Below is a small trained network, with its code and all its weights. Each question gives an input and a class and asks what happens when units are switched off, that is, made to give their printed mean instead of their output.

import numpy as np


def w(rows, s, z=0):
    codes = np.array(rows[::2]) - 128.0
    scale = np.full(codes.shape[1], s)
    scale[-1] = z or s
    return codes * scale


def norm(h):
    return h / np.sqrt((h * h).mean(-1, keepdims=True) + 1e-5)


def f(y):
    return np.maximum(y, 0)


def log_softmax(a):
    a = a - a.max(-1, keepdims=True)
    return a - np.log(np.exp(a).sum(-1, keepdims=True))


def net(x, mask):
    res = np.array(x, float).reshape(1, 5) / 4 @ E
    u = 0
    for l in range(3):
        y = f(norm(res) @ A[l][:, :-1].T + A[l][:, -1])
        res = res + np.where(mask[u : u + 12], y, B[l][:, -1]) @ B[l][:, :-1]
        u += 12
    return log_softmax(norm(res)[-1] @ U[:, :-1].T + U[:, -1])


A, B = {}, {}
E = w([
[138,118,152,245,97,132,132,118],'x0',
[126,127,129,129,129,127,127,128],'x1',
[92,173,186,125,126,141,180,125],'x2',
[161,177,129,138,101,58,121,181],'x3',
[127,127,128,129,128,127,128,128],'x4',
],0.011)
A[0] = w([
[143,109,125,160,135,122,126,123,37],'0.n0',
[156,180,126,147,115,49,130,150,73],'0.n1',
[162,188,137,146,87,23,124,166,47],'0.n2',
[115,131,151,146,120,156,137,122,3],'0.n3',
[137,186,110,60,126,58,130,226,108],'0.n4',
[95,146,98,2,172,130,125,92,189],'0.n5',
[160,93,90,121,139,118,92,145,42],'0.n6',
[105,114,143,157,125,145,161,129,2],'0.n7',
[131,139,132,126,122,123,123,121,86],'0.n8',
[77,185,225,115,129,135,228,130,137],'0.n9',
[123,88,129,156,111,143,140,158,80],'0.n10',
[153,130,103,114,120,119,94,115,103],'0.n11',
],0.0071,0.004)
B[0] = w([
[128,128,138,90,103,137,113,119,135],'0.n0',
[119,96,143,115,123,165,134,198,176],'0.n1',
[111,87,125,123,140,171,139,223,193],'0.n2',
[130,110,121,153,157,120,146,124,134],'0.n3',
[149,158,124,71,105,68,101,1,217],'0.n4',
[128,88,136,192,108,170,146,252,254],'0.n5',
[102,172,110,133,195,105,153,113,153],'0.n6',
[126,97,124,171,168,122,120,110,138],'0.n7',
[115,118,127,126,146,131,134,127,128],'0.n8',
[17,227,108,135,152,128,173,120,234],'0.n9',
[136,125,103,93,136,133,112,112,143],'0.n10',
[113,126,126,133,182,99,145,120,149],'0.n11',
],0.0066,0.0074)
A[1] = w([
[127,126,137,125,124,134,128,126,121],'1.n0',
[119,149,132,105,134,113,127,106,1],'1.n1',
[117,148,153,131,122,131,145,77,46],'1.n2',
[142,98,138,137,110,146,124,138,67],'1.n3',
[122,135,129,136,147,112,124,76,74],'1.n4',
[162,95,124,141,123,133,94,70,6],'1.n5',
[168,74,150,133,109,147,118,138,36],'1.n6',
[106,108,105,112,173,175,134,111,97],'1.n7',
[107,166,142,127,140,129,149,127,68],'1.n8',
[125,122,129,160,125,134,125,8,123],'1.n9',
[139,146,137,181,121,112,119,142,105],'1.n10',
[181,78,147,113,93,141,110,142,100],'1.n11',
],0.014,0.0044)
B[1] = w([
[125,133,138,129,132,120,130,128,133],'1.n0',
[117,144,112,111,44,125,121,120,134],'1.n1',
[146,34,116,136,162,62,94,127,172],'1.n2',
[159,142,79,71,109,104,95,115,166],'1.n3',
[130,103,105,150,149,150,138,123,151],'1.n4',
[121,180,175,65,2,204,200,144,184],'1.n5',
[208,111,42,116,76,134,45,131,181],'1.n6',
[145,92,140,196,71,121,135,197,253],'1.n7',
[202,36,92,142,132,101,80,132,228],'1.n8',
[135,219,109,73,191,159,103,42,252],'1.n9',
[103,49,119,108,128,216,145,162,198],'1.n10',
[147,84,105,184,250,105,94,112,204],'1.n11',
],0.0073,0.0049)
A[2] = w([
[109,111,120,159,149,151,108,22,105],'2.n0',
[138,160,177,128,54,126,133,139,105],'2.n1',
[92,131,207,154,136,159,160,137,110],'2.n2',
[139,180,109,67,160,32,113,85,79],'2.n3',
[145,177,113,45,127,69,113,124,92],'2.n4',
[91,176,173,110,153,95,171,113,101],'2.n5',
[145,144,121,254,73,85,128,182,120],'2.n6',
[187,201,128,84,53,178,103,95,55],'2.n7',
[73,245,226,95,121,189,202,75,89],'2.n8',
[105,187,160,57,74,100,137,77,2],'2.n9',
[67,174,208,118,40,146,198,185,137],'2.n10',
[162,76,139,133,110,138,127,156,46],'2.n11',
],0.0076,0.0049)
B[2] = w([
[126,206,153,166,155,71,146,99,208],'2.n0',
[78,147,141,119,113,156,163,107,144],'2.n1',
[130,138,224,112,148,117,170,133,191],'2.n2',
[165,183,153,104,108,47,103,63,186],'2.n3',
[143,138,166,254,143,66,109,65,196],'2.n4',
[160,129,61,126,76,168,86,103,176],'2.n5',
[86,43,106,36,189,190,151,186,206],'2.n6',
[149,157,103,35,53,216,140,117,174],'2.n7',
[206,54,82,172,188,67,61,181,222],'2.n8',
[82,181,63,120,25,146,141,84,144],'2.n9',
[82,146,207,78,40,215,192,84,254],'2.n10',
[117,102,98,169,154,100,90,151,157],'2.n11',
],0.0072,0.0052)
U = w([
[159,22,67,136,165,156,83,221,249],'0',
[52,118,199,105,109,210,210,181,140],'1',
[188,174,79,110,99,220,93,47,110],'2',
[104,164,158,216,238,113,144,50,98],'3',
[206,143,120,117,168,2,60,110,93],'4',
[94,229,150,90,41,75,149,69,25],'5',
],0.016,0.0022)

Each question gives the input, the list of numbers given to net, and the class t.
The units are the neurons (one row each of A and B). Each row of codes is followed by its name. A weight is (code - 128) times the scale printed after its matrix; where a second scale follows, it is the last column's (A, B and U).
mask holds one flag per neuron, layer by layer. A switched-off neuron (its flag False) gives its mean, the last column of its row in B, instead of its output. The means were averaged over made-up inputs and are rounded, as every weight is.
A unit's drop is (log p(t) with every unit on - log p(t) with that unit switched off) / (log p(t) with every unit on - log p(t) with every unit switched off).
unit that matters most: the unit with the biggest drop
k most important neurons: the k neurons with the biggest drops, biggest first
k most important neurons of layer l: the k neurons of layer l with the biggest drops, biggest first
drop when u is switched off: that unit's drop, to one decimal
input [5,-8,-2,0,2], class 2: 2 most important neurons : [0.n5 0.n9]
input [0,-6,-8,2,3], class 4: unit that matters most : 0.n5
input [0,7,1,5,7], class 5: 3 most important neurons : [0.n4 0.n5 1.n7]
input [3,2,-8,-2,6], class 2: 2 most important neurons of layer 0 : [0.n5 0.n2]
input [1,1,-7,-1,3], class 2: 4 most important neurons : [0.n5 0.n2 0.n1 1.n5]
input [-3,-7,3,1,2], class 5: 2 most important neurons of layer 0 : [0.n4 0.n5]
input [0,-8,0,-8,5], class 0: 2 most important neurons : [0.n4 0.n9]
input [-8,4,-5,1,0], class 4: 3 most important neurons : [0.n4 0.n2 1.n10]
input [-3,0,0,3,-3], class 4: 2 most important neurons : [0.n4 0.n9]
input [1,1,4,0,2], class 3: 2 most important neurons : [0.n5 0.n2]
input [3,5,2,-1,-8], class 3: 2 most important neurons : [0.n5 0.n4]
input [3,5,1,-8,-3], class 3: 2 most important neurons : [1.n9 0.n4]
input [1,-2,-1,-3,8], class 2: 2 most important neurons of layer 0 : [0.n5 0.n9]
input [2,-1,-7,-2,1], class 2: 2 most important neurons of layer 0 : [0.n5 0.n2]
input [6,-6,-2,-2,-6], class 2: 2 most important neurons of layer 0 : [0.n5 0.n9]
input [-4,5,5,2,6], class 5: most important neuron : [0.n4]
input [-2,8,6,1,-2], class 5: 2 most important neurons : [1.n7 0.n4]
input [4,7,4,0,-2], class 3: 2 most important neurons : [0.n5 0.n2]
input [4,-2,-2,-4,1], class 2: 2 most important neurons of layer 0 : [0.n5 0.n9]
input [-3,1,8,1,-4], class 5: most important neuron of layer 2 : [2.n10]
input [-7,-8,-6,3,0], class 4: drop when 0.n4 is switched off : 0.2
input [2,-7,5,-5,3], class 3: drop when 0.n5 is switched off : 0.4
input [3,7,-5,-8,8], class 2: drop when 1.n9 is switched off : 0.1
